Here is a tiny trained network, its code and every weight. The questions are about switching its units off for an input and a class, where a switched-off unit gives its printed mean instead of its output.

import numpy as np


def w(rows, s, z=0):
    codes = np.array(rows[::2]) - 128.0
    scale = np.full(codes.shape[1], s)
    scale[-1] = z or s
    return codes * scale


def f(y):
    return y / 2 * (1 + np.tanh(0.7978845608 * (y + 0.044715 * y**3)))


def log_softmax(a):
    a = a - a.max(-1, keepdims=True)
    return a - np.log(np.exp(a).sum(-1, keepdims=True))


def net(x, mask):
    res = np.array(x, float).reshape(1, 8) / 4 @ E
    y = f(res @ A[0][:, :-1].T + A[0][:, -1])
    res = res + np.where(mask, y, B[0][:, -1]) @ B[0][:, :-1]
    return log_softmax(res[-1] @ U[:, :-1].T + U[:, -1])


A, B = {}, {}
E = w([
[191,119,144,157,15,153,134,120],'x0',
[176,112,178,98,133,158,122,173],'x1',
[150,97,105,142,100,58,103,103],'x2',
[150,217,77,175,127,128,182,104],'x3',
[204,160,180,86,150,162,198,168],'x4',
[95,170,135,80,146,101,172,1],'x5',
[126,105,88,169,164,157,172,132],'x6',
[118,54,109,107,181,206,150,101],'x7',
],0.008)
A[0] = w([
[166,160,157,87,96,148,152,132,234],'N0',
[127,116,154,137,68,82,21,147,193],'N1',
[220,103,155,135,69,170,186,165,249],'N2',
[79,75,70,173,195,183,161,101,221],'N3',
[114,63,128,143,98,89,6,107,203],'N4',
[106,81,151,44,233,160,153,187,203],'N5',
[122,65,155,96,187,164,66,163,245],'N6',
[104,107,140,128,153,172,90,186,197],'N7',
[89,93,123,142,53,91,48,135,220],'N8',
[254,144,145,146,44,174,181,156,208],'N9',
[89,105,76,179,91,71,36,134,237],'N10',
[149,83,140,146,48,100,62,82,247],'N11',
[164,195,150,193,91,113,140,214,205],'N12',
[83,189,87,127,164,139,173,51,255],'N13',
[133,233,144,108,133,56,167,89,214],'N14',
],0.0074,0.0025)
B[0] = w([
[180,131,156,110,123,99,70,120,182],'N0',
[85,122,68,152,63,183,89,155,226],'N1',
[254,104,151,137,106,205,71,111,237],'N2',
[103,67,104,160,221,215,182,129,226],'N3',
[50,69,127,63,91,136,78,116,230],'N4',
[142,93,204,109,172,118,185,218,225],'N5',
[114,43,185,29,88,147,167,178,207],'N6',
[141,86,165,127,95,122,138,166,180],'N7',
[79,98,99,101,65,138,39,97,228],'N8',
[236,164,110,167,101,162,35,89,254],'N9',
[65,109,69,138,80,142,123,104,246],'N10',
[108,131,103,88,134,169,42,98,226],'N11',
[168,173,80,207,80,75,114,202,231],'N12',
[100,197,107,135,222,120,201,48,243],'N13',
[121,204,141,115,150,50,121,98,229],'N14',
],0.0073,0.0066)
U = w([
[92,223,162,70,175,14,150,76,193],'0',
[254,129,150,143,104,167,79,110,214],'1',
[127,163,105,182,87,52,121,195,44],'2',
[128,57,238,71,162,136,175,213,162],'3',
[37,72,112,89,75,149,69,103,5],'4',
[97,111,97,170,204,174,202,92,179],'5',
],0.008,0.00031)

Each question gives the input, the list of numbers given to net, and the class t.
The units are the neurons (one row each of A and B). Each row of codes is followed by its name. A weight is (code - 128) times the scale printed after its matrix; where a second scale follows, it is the last column's (A, B and U).
mask holds one flag per neuron, in row order. A switched-off neuron (its flag False) gives its mean, the last column of its row in B, instead of its output. The means were averaged over made-up inputs and are rounded, as every weight is.
A unit's drop is (log p(t) with every unit on - log p(t) with that unit switched off) / (log p(t) with every unit on - log p(t) with every unit switched off).
The circuit of an input: a set's keep is (log p(t) with only the set's units on - log p(t) with every unit switched off) / (log p(t) with every unit on - log p(t) with every unit switched off). Starting from the 12 units with the biggest drops (on a tie, the unit counted first), units are removed one at a time, each time the one whose removal leaves the highest keep (on an exact tie, the one counted first), for as long as the keep stays at least 0.8.
circuit, biggest first: the units of the circuit, biggest drop first
k most important neurons: the k neurons with the biggest drops, biggest first
drop of u: that unit's drop, to one decimal
input [8,-8,-2,8,-8,5,-5,6], class 5: circuit, biggest first : [N13]
input [4,-7,-1,6,6,4,0,5], class 0: circuit, biggest first : [N14; N13]
input [3,6,3,-2,2,4,0,7], class 3: circuit, biggest first : [N5; N6]
input [-8,1,-2,1,-5,-6,-5,4], class 3: circuit, biggest first : [N5; N6]
input [-1,4,-6,-2,-7,7,-2,6], class 5: circuit, biggest first : [N13; N3]
input [5,-1,-8,-2,-4,-7,-3,6], class 3: circuit, biggest first : [N6; N7]
input [-3,-5,-7,7,-1,2,7,-5], class 0: 3 most important neurons : [N14; N2; N1]
input [4,1,4,-1,0,-6,-7,3], class 4: 3 most important neurons : [N4; N8; N1]
input [0,-1,5,6,-5,4,-2,-5], class 0: 2 most important neurons : [N14; N13]
input [-3,-4,-4,-8,-1,2,-8,5], class 3: drop of N5 : 0.3
input [3,2,-4,-4,3,7,-5,4], class 3: drop of N5 : 0.2
input [1,7,2,0,-4,7,3,3], class 5: drop of N12 : 0.0
